Here is a tiny trained network, its code and every weight. The questions are about switching its units off for an input and a target symbol, where a switched-off unit gives its printed mean instead of its output.

import numpy as np


def w(rows, s, z=0):
    codes = np.array(rows[::2]) - 128.0
    scale = np.full(codes.shape[1], s)
    scale[-1] = z or s
    return codes * scale


def f(y):
    return y / 2 * (1 + np.tanh(0.7978845608 * (y + 0.044715 * y**3)))


def softmax(a):
    e = np.exp(a - a.max(-1, keepdims=True))
    return e / e.sum(-1, keepdims=True)


def log_softmax(a):
    a = a - a.max(-1, keepdims=True)
    return a - np.log(np.exp(a).sum(-1, keepdims=True))


def net(x, mask):
    ids = ['αβγδεζηθλμξφψω'.index(c) for c in x.split()]
    T = len(ids)
    res = E[ids] + P[:T]
    u = 0
    for l in range(2):
        r = res
        for j in range(2):
            rows = slice(2 * j, 2 * j + 2)
            q, k, v = (r @ M[l][rows].T for M in (Q, K, V))
            z = softmax(np.where(np.tri(T) > 0, q @ k.T / 2**0.5, -1e9)) @ v
            o = O[l][rows]
            res = res + np.where(mask[u + j], z, o[:, -1]) @ o[:, :-1]
        u += 2
        y = f(res @ A[l][:, :-1].T + A[l][:, -1])
        res = res + np.where(mask[u : u + 8], y, B[l][:, -1]) @ B[l][:, :-1]
        u += 8
    return log_softmax(res[-1] @ U[:, :-1].T + U[:, -1])


Q, K, V, O, A, B = {}, {}, {}, {}, {}, {}
E = w([
[197,108,128,189,164,94,174,196],'α',
[103,195,223,137,74,59,183,184],'β',
[87,7,70,126,96,18,174,98],'γ',
[91,20,142,170,81,133,180,79],'δ',
[100,108,104,188,180,144,58,160],'ε',
[21,160,89,98,90,147,102,198],'ζ',
[54,82,245,53,94,151,163,236],'η',
[82,179,67,168,65,135,154,150],'θ',
[69,238,134,151,19,172,155,172],'λ',
[115,124,191,173,109,49,2,205],'μ',
[143,231,51,150,191,44,30,90],'ξ',
[39,48,207,52,79,43,162,192],'φ',
[101,162,68,222,14,174,45,130],'ψ',
[190,153,216,160,135,165,196,235],'ω',
],0.016)
P = w([
[249,67,119,64,49,182,81,84],'0',
[238,85,108,89,59,174,111,85],'1',
[213,91,105,104,63,170,118,96],'2',
[194,94,104,118,71,166,123,108],'3',
[174,97,102,131,76,160,132,119],'4',
[150,95,100,136,84,153,141,135],'5',
[132,97,99,148,93,147,146,146],'6',
[113,94,101,158,100,141,153,159],'7',
[93,96,102,166,110,135,161,172],'8',
[73,96,103,173,119,128,172,185],'9',
[56,93,102,181,125,120,178,198],'10',
[33,94,105,186,136,115,191,212],'11',
[23,100,110,204,140,109,209,215],'12',
],0.011)
Q[0] = w([
[99,177,97,138,151,135,98,95],'L0H1',
[106,105,162,91,247,105,134,1],'L0H1',
[60,132,86,164,39,203,91,148],'L0H2',
[172,132,104,153,147,191,114,217],'L0H2',
],0.013)
K[0] = w([
[108,209,102,115,177,161,123,107],'L0H1',
[186,132,140,23,143,152,98,1],'L0H1',
[52,102,134,219,119,103,158,181],'L0H2',
[158,120,140,159,166,176,140,194],'L0H2',
],0.012)
V[0] = w([
[175,128,131,53,180,143,77,88],'L0H1',
[222,146,253,185,101,34,175,193],'L0H1',
[222,64,205,128,58,30,73,47],'L0H2',
[53,252,94,120,29,203,109,89],'L0H2',
],0.0053)
O[0] = w([
[182,69,102,200,58,100,204,108,1],'L0H1',
[102,122,71,2,184,126,133,127,116],'L0H1',
[74,174,245,167,139,66,133,88,113],'L0H2',
[163,106,141,169,192,101,134,161,241],'L0H2',
],0.0096,0.0058)
A[0] = w([
[98,88,137,108,95,191,146,117,15],'L0N1',
[132,160,102,111,58,246,88,93,78],'L0N2',
[181,39,113,122,176,107,165,120,114],'L0N3',
[50,148,113,209,52,140,147,132,115],'L0N4',
[166,142,124,195,115,149,164,195,81],'L0N5',
[83,43,77,214,158,140,157,57,155],'L0N6',
[84,172,119,149,178,149,87,127,254],'L0N7',
[103,182,89,187,104,150,164,114,25],'L0N8',
],0.012,0.0065)
B[0] = w([
[140,96,115,193,230,108,188,112,128],'L0N1',
[161,169,40,47,137,129,187,75,198],'L0N2',
[96,8,139,210,70,82,172,109,135],'L0N3',
[91,181,132,14,113,168,181,124,253],'L0N4',
[142,50,141,50,102,133,103,191,206],'L0N5',
[133,87,59,52,193,101,107,169,186],'L0N6',
[127,81,115,207,110,101,79,113,250],'L0N7',
[67,72,141,190,144,136,154,210,155],'L0N8',
],0.011,0.012)
Q[1] = w([
[102,160,66,92,53,169,62,157],'L1H1',
[197,110,136,113,252,71,128,115],'L1H1',
[114,126,151,104,217,115,177,143],'L1H2',
[48,167,86,113,59,154,123,214],'L1H2',
],0.011)
K[1] = w([
[77,155,84,147,159,144,109,222],'L1H1',
[248,119,131,116,49,190,135,158],'L1H1',
[170,117,181,92,146,154,148,131],'L1H2',
[74,163,88,121,152,107,92,162],'L1H2',
],0.011)
V[1] = w([
[117,180,145,144,51,51,191,198],'L1H1',
[140,129,92,100,122,62,117,102],'L1H1',
[168,129,159,81,90,172,99,65],'L1H2',
[35,168,145,156,141,255,153,137],'L1H2',
],0.0095)
O[1] = w([
[116,146,81,108,62,62,142,132,167],'L1H1',
[120,105,156,120,254,64,157,110,253],'L1H1',
[100,111,90,213,151,146,113,206,151],'L1H2',
[162,144,116,197,125,109,166,145,162],'L1H2',
],0.012,0.0039)
A[1] = w([
[132,83,144,123,180,158,71,78,48],'L1N1',
[131,55,180,148,81,172,80,168,28],'L1N2',
[86,126,71,103,68,134,175,168,95],'L1N3',
[204,149,74,195,116,118,130,8,187],'L1N4',
[95,232,104,65,73,209,123,79,136],'L1N5',
[223,124,78,80,109,175,175,96,59],'L1N6',
[53,94,171,130,114,103,150,97,152],'L1N7',
[49,176,126,98,113,222,196,172,2],'L1N8',
],0.011)
B[1] = w([
[131,167,138,183,135,129,157,177,136],'L1N1',
[124,167,143,244,220,87,150,198,136],'L1N2',
[119,156,180,149,102,116,96,136,250],'L1N3',
[150,97,166,97,253,171,152,170,135],'L1N4',
[107,142,128,132,132,184,120,21,176],'L1N5',
[209,192,63,48,126,60,153,136,153],'L1N6',
[174,116,111,151,120,182,164,140,170],'L1N7',
[192,88,192,180,154,86,170,105,181],'L1N8',
],0.014,0.02)
U = w([
[139,44,134,158,101,139,209,132,204],'α',
[17,188,174,64,141,97,202,186,117],'β',
[105,125,157,68,133,159,115,122,147],'γ',
[71,120,175,134,139,147,150,95,135],'δ',
[151,147,66,113,113,249,92,191,159],'ε',
[129,171,53,114,136,159,150,145,171],'ζ',
[86,136,178,138,107,67,181,124,48],'η',
[146,145,108,101,93,151,116,152,124],'θ',
[170,110,121,135,109,151,141,117,114],'λ',
[105,100,233,133,104,138,76,173,97],'μ',
[170,94,169,107,178,126,115,114,92],'ξ',
[50,181,93,132,101,159,142,138,159],'φ',
[125,162,92,150,147,88,183,125,168],'ψ',
[243,133,120,69,116,102,148,199,2],'ω',
],0.012,0.0089)

Each question gives the input, a string of symbols that net reads in full, and the target symbol t.
The units are the heads (2 rows each of Q, K, V and O) and the neurons (one row each of A and B). Each row of codes is followed by its name. A weight is (code - 128) times the scale printed after its matrix; where a second scale follows, it is the last column's (O, A, B and U).
mask holds one flag per unit, layer by layer, with each layer's heads first. A switched-off unit (its flag False) gives its mean, the last column of its rows in O or B, instead of its output. The means were averaged over made-up inputs and are rounded, as every weight is.
A unit's drop is (log p(t) with every unit on - log p(t) with that unit switched off) / (log p(t) with every unit on - log p(t) with every unit switched off).
The circuit of an input: a set's keep is (log p(t) with only the set's units on - log p(t) with every unit switched off) / (log p(t) with every unit on - log p(t) with every unit switched off). Starting from the 12 units with the biggest drops (on a tie, the unit counted first), units are removed one at a time, each time the one whose removal leaves the highest keep (on an exact tie, the one counted first), for as long as the keep stays at least 0.8.
units of the circuit, in order: the units of the circuit, biggest drop first
unit that matters most: the unit with the biggest drop
top k neurons: the k neurons with the biggest drops, biggest first
k most important neurons of layer l: the k neurons of layer l with the biggest drops, biggest first
which heads matter: for each layer, one digit per head in row order, 1 if its drop is at least 0.15 and else 0, layers parted by /
input ψ ψ ξ ξ α λ ξ η, target α: which heads matter : 00 / 00
input ζ β μ ζ γ ζ ξ, target ξ: units of the circuit, in order : (L1N4 L0N4)
input α ζ γ ψ, target β: top 4 neurons : (L0N6 L0N4 L0N5 L0N2)
input ξ ψ α γ ζ ψ δ ψ, target α: units of the circuit, in order : (L0N4 L1N8)
input φ ψ ξ φ ψ ζ ψ ψ ζ ζ ζ, target ω: units of the circuit, in order : (L0H2 L1H2)
input ψ ψ φ ψ η, target α: top 4 neurons : (L0N1 L1N3 L0N6 L1N7)
input ξ ζ ψ ψ φ ξ γ ψ ξ ψ, target γ: unit that matters most : L0H2
input ψ ζ θ, target ω: which heads matter : 11 / 00
input γ φ ψ ξ ψ ψ ψ ψ ψ ζ φ ψ ψ, target μ: top 2 neurons : (L0N7 L0N5)
input ψ θ ζ ψ, target ω: units of the circuit, in order : (L0N2 L1N6)
input φ φ ψ η ψ ψ δ α ψ ξ, target ξ: units of the circuit, in order : (L1N4 L0N7 L0N4)
input ψ ζ ε μ ψ, target δ: top 2 neurons : (L0N4 L1N5)
input ψ ζ ζ α ψ η η λ, target λ: top 2 neurons : (L1N5 L1N8)
input α ζ ψ ψ η ζ β η α γ ε ψ, target ξ: units of the circuit, in order : (L0N4 L1N8 L1H1 L0N6)
input ζ μ ξ α δ ξ γ γ μ η ψ θ ψ, target θ: 2 most important neurons of layer 1 : (L1N5 L1N6)
input θ μ ψ α ψ φ α α ψ φ ζ, target η: top 2 neurons : (L1N8 L0N4)
input ζ γ ω ζ, target ζ: 2 most important neurons of layer 0 : (L0N2 L0N4)
input α ξ ζ θ δ θ ζ γ α α ζ ξ γ, target β: top 2 neurons : (L0N3 L0N6)
input α δ ψ, target α: top 4 neurons : (L0N4 L0N6 L1N8 L0N8)
input ψ θ ψ λ ψ α φ, target α: units of the circuit, in order : (L1N7)
input ω γ α λ ε, target ε: units of the circuit, in order : (L1N8)
input λ ω β ζ, target φ: top 2 neurons : (L0N6 L1N8)
input β ζ φ ε θ μ ζ ξ ψ, target γ: units of the circuit, in order : (L1H2 L0N4)
input ψ μ φ, target α: units of the circuit, in order : (L1N3 L0N4)
input ζ ξ γ λ ζ, target ε: units of the circuit, in order : (L0H2 L0N4 L1N8)
